Each row has a class, written after it.
|  2.8 | -6.7 |  6.7 |  2.2 | -3.0 | -3.7 | -4.9 | -2.9 |  0.4 | -2.4 | -6.9 | -7.8 | -5.1 | -0.4 |  1.0 | -0.4 | -0.3 |  3.9 |  0.2 | -4.2 |  8.3 |  2.0 | -4.9 |  3.3 |  1.2 |  4.3 |  4.2 |  3.9 |  sim
| -3.1 | -0.8 | -3.9 |  0.1 |  1.0 |  9.3 |  0.6 | -3.0 | -0.3 |  6.1 | -7.0 |  2.3 | -2.4 | -0.9 | -0.7 | -9.3 | -0.9 |  1.9 |  1.9 | -0.7 |  4.1 | -3.8 |  3.7 |  5.3 |  1.8 |  2.9 | -1.4 | -3.8 |  Lerov
| -5.0 |  0.5 | -6.8 | -6.4 |  4.3 |  6.1 |  3.9 | -3.1 |  0.4 |  8.1 | -5.5 | -1.8 | -4.0 |  2.9 | -0.5 | -9.8 |  1.7 |  1.0 |  1.7 |  1.6 |  3.5 | -0.1 |  3.1 |  1.0 |  1.8 |  4.5 |  0.2 | -3.8 |  mokaz
| -8.8 |  0.2 | -0.1 |  2.7 |  1.8 |  4.7 |  4.0 | -7.3 | -2.5 | 10.6 | -3.7 | -3.0 | -3.0 |  3.2 | -1.7 | -3.7 | -0.9 | -2.2 | -1.5 | -2.4 |  2.7 |  3.6 |  1.6 |  5.0 |  4.3 |  6.4 |  3.4 | -4.9 |  Lerov
|  -3.1 |   1.3 |  -4.1 |   4.3 |   0.0 |   6.3 |   4.2 |  -5.3 |   0.7 |   6.9 |  -7.2 |  -2.1 |  -0.9 |   1.4 |  -3.6 | -10.0 |   3.4 |  -4.7 |  -1.7 |  -1.2 |   7.7 |   0.1 |   5.0 |   2.3 |   3.3 |   4.5 |   0.3 |  -1.7 |  mokaz
|  4.5 | -3.7 |  3.9 |  1.2 | -2.1 | -4.1 | -3.1 | -5.7 |  2.2 |  2.6 | -2.4 | -8.3 | -7.6 |  4.0 |  2.8 |  1.7 | -1.0 |  3.1 | -3.5 | -5.5 |  5.5 |  2.7 | -3.5 |  1.5 |  0.7 |  9.1 |  7.6 | -3.7 |  sim
| -0.1 | -2.7 |  4.7 |  4.5 | -3.9 | -1.8 |  0.9 | -4.7 |  3.1 | -0.2 | -8.3 | -8.0 | -6.5 |  0.1 |  0.2 | -1.3 |  1.3 |  3.6 | -2.9 | -5.8 |  6.0 |  2.4 | -2.5 |  2.2 |  3.2 |  5.7 |  8.6 |  1.3 |  sim
|  0.5 |  0.0 | -1.0 |  4.7 | -2.1 |  3.4 |  1.2 | -7.9 |  1.5 |  3.7 | -8.2 |  0.3 | -2.7 | -0.4 |  3.3 | -5.3 | -0.8 | -2.9 |  1.3 | -1.6 |  4.0 | -1.6 | -0.6 |  1.6 |  2.8 |  2.3 |  2.0 |  0.0 |  mokaz
|  1.7 |  2.8 |  0.8 |  4.8 |  1.0 | -5.0 | -0.7 | -4.9 | -2.0 |  2.8 | -1.7 |  5.4 | -2.0 | -1.2 | -3.7 |  5.9 |  6.9 | -2.1 | -2.2 | -3.7 |  2.0 | -4.4 | -3.6 | -4.7 |  3.8 |  3.3 |  1.5 |  6.4 |  sim
| -2.0 |  3.5 | -2.2 | -1.3 |  4.0 |  6.5 |  4.8 | -3.3 |  1.6 |  9.0 | -6.2 |  0.7 | -1.2 | -0.2 | -0.2 | -7.7 |  0.9 | -2.3 |  0.9 |  1.4 |  3.0 | -1.9 |  4.5 |  5.6 |  3.0 |  4.5 | -4.6 | -2.9 |  mokaz
|   3.1 |  -4.9 |   1.7 |   5.1 | -14.0 |   0.8 |  -2.3 |  -0.4 |   2.4 |  -2.7 |  -6.6 |  -5.2 |  -5.5 |   0.1 |  -0.8 |  -2.8 |   0.7 |  -0.1 |  -1.2 |  -3.5 |   4.7 |   1.3 |  -2.6 |  -4.4 |   1.5 |   2.4 |  -0.8 |   1.0 |  sim
|   4.2 |  -6.3 |   2.9 |   3.8 |  -1.6 |   1.2 |  -0.2 |  -3.1 |   2.5 |  -0.3 | -10.2 |  -8.7 |  -6.7 |   0.7 |   0.8 |  -6.1 |  -0.6 |   3.2 |   0.9 |  -3.4 |   7.8 |   5.2 |  -2.6 |   5.4 |   1.6 |   5.0 |   5.7 |   1.2 |  sim
| -1.6 |  0.0 | -2.0 |  1.9 |  0.1 |  2.8 |  2.8 | -3.9 |  0.6 |  3.4 | -3.6 | -0.5 | -0.8 |  0.6 | -1.6 | -4.2 | -0.6 |  0.0 | -2.5 | -1.0 | -1.6 |  0.4 |  3.5 | -0.2 |  8.1 |  3.0 |  0.2 |  0.8 |  mokaz
|   1.8 |  -2.1 |   6.5 |   2.8 |  -3.6 |  -1.7 |  -1.9 |  -4.0 |   3.8 |   2.4 |  -2.3 |  -4.6 | -11.8 |   0.9 |   2.6 |   0.8 |  -0.8 |   4.3 |  -1.4 |  -3.4 |   7.8 |   2.6 |  -2.5 |   3.6 |   1.5 |   6.0 |   7.2 |  -4.4 |  sim
| -0.6 |  3.9 | -5.9 | -0.5 |  1.7 |  3.7 |  3.2 | -3.0 |  1.7 |  7.2 | -4.5 |  0.9 | -4.0 | -2.5 | -1.9 | -5.8 |  5.5 | -0.8 |  1.1 |  2.8 |  0.8 | -0.1 |  2.5 |  2.0 |  2.3 |  3.9 | -1.2 | -1.8 |  Lerov
| -0.3 |  1.4 |  2.2 |  2.4 | -2.3 |  2.5 |  1.1 | -0.7 |  2.7 |  4.6 | -5.6 | -4.9 | -3.3 | -1.9 | -0.4 | -6.2 |  0.1 |  3.7 |  0.8 |  0.8 |  4.1 |  4.2 |  0.2 |  4.4 |  4.7 |  0.0 |  2.7 | -0.5 |  mokaz
|  -1.8 |  -1.6 |   3.8 |   8.1 |  -3.3 |   1.4 |   2.8 | -10.9 |   0.8 |  -1.3 |  -4.7 |  -6.3 |  -4.8 |   1.6 |  -2.0 |  -0.3 |   3.4 |  -3.1 |  -5.9 |  -8.4 |   6.1 |  -0.3 |  -3.4 |  -1.1 |   5.1 |   7.8 |   2.4 |   3.2 |  sim
| -0.5 |  0.6 | -4.4 |  3.1 |  2.7 |  6.4 |  6.3 | -5.7 | -1.7 | 12.9 | -9.8 | -3.8 | -0.9 | -3.4 | -3.2 | -7.5 |  4.3 | -4.8 |  1.4 | -2.3 |  5.4 | -0.9 |  2.4 |  4.3 |  5.0 |  5.8 |  1.5 | -2.5 |  Lerov
| -7.1 |  2.1 | -7.7 |  0.7 |  4.2 |  8.7 |  4.2 | -3.3 | -1.3 |  7.8 | -3.0 |  2.7 |  1.7 | -0.6 | -1.3 | -7.2 |  1.2 |  3.7 | -1.0 |  3.2 | -1.6 |  0.7 |  5.0 |  3.5 |  3.1 |  1.2 | -1.8 | -1.1 |  Lerov
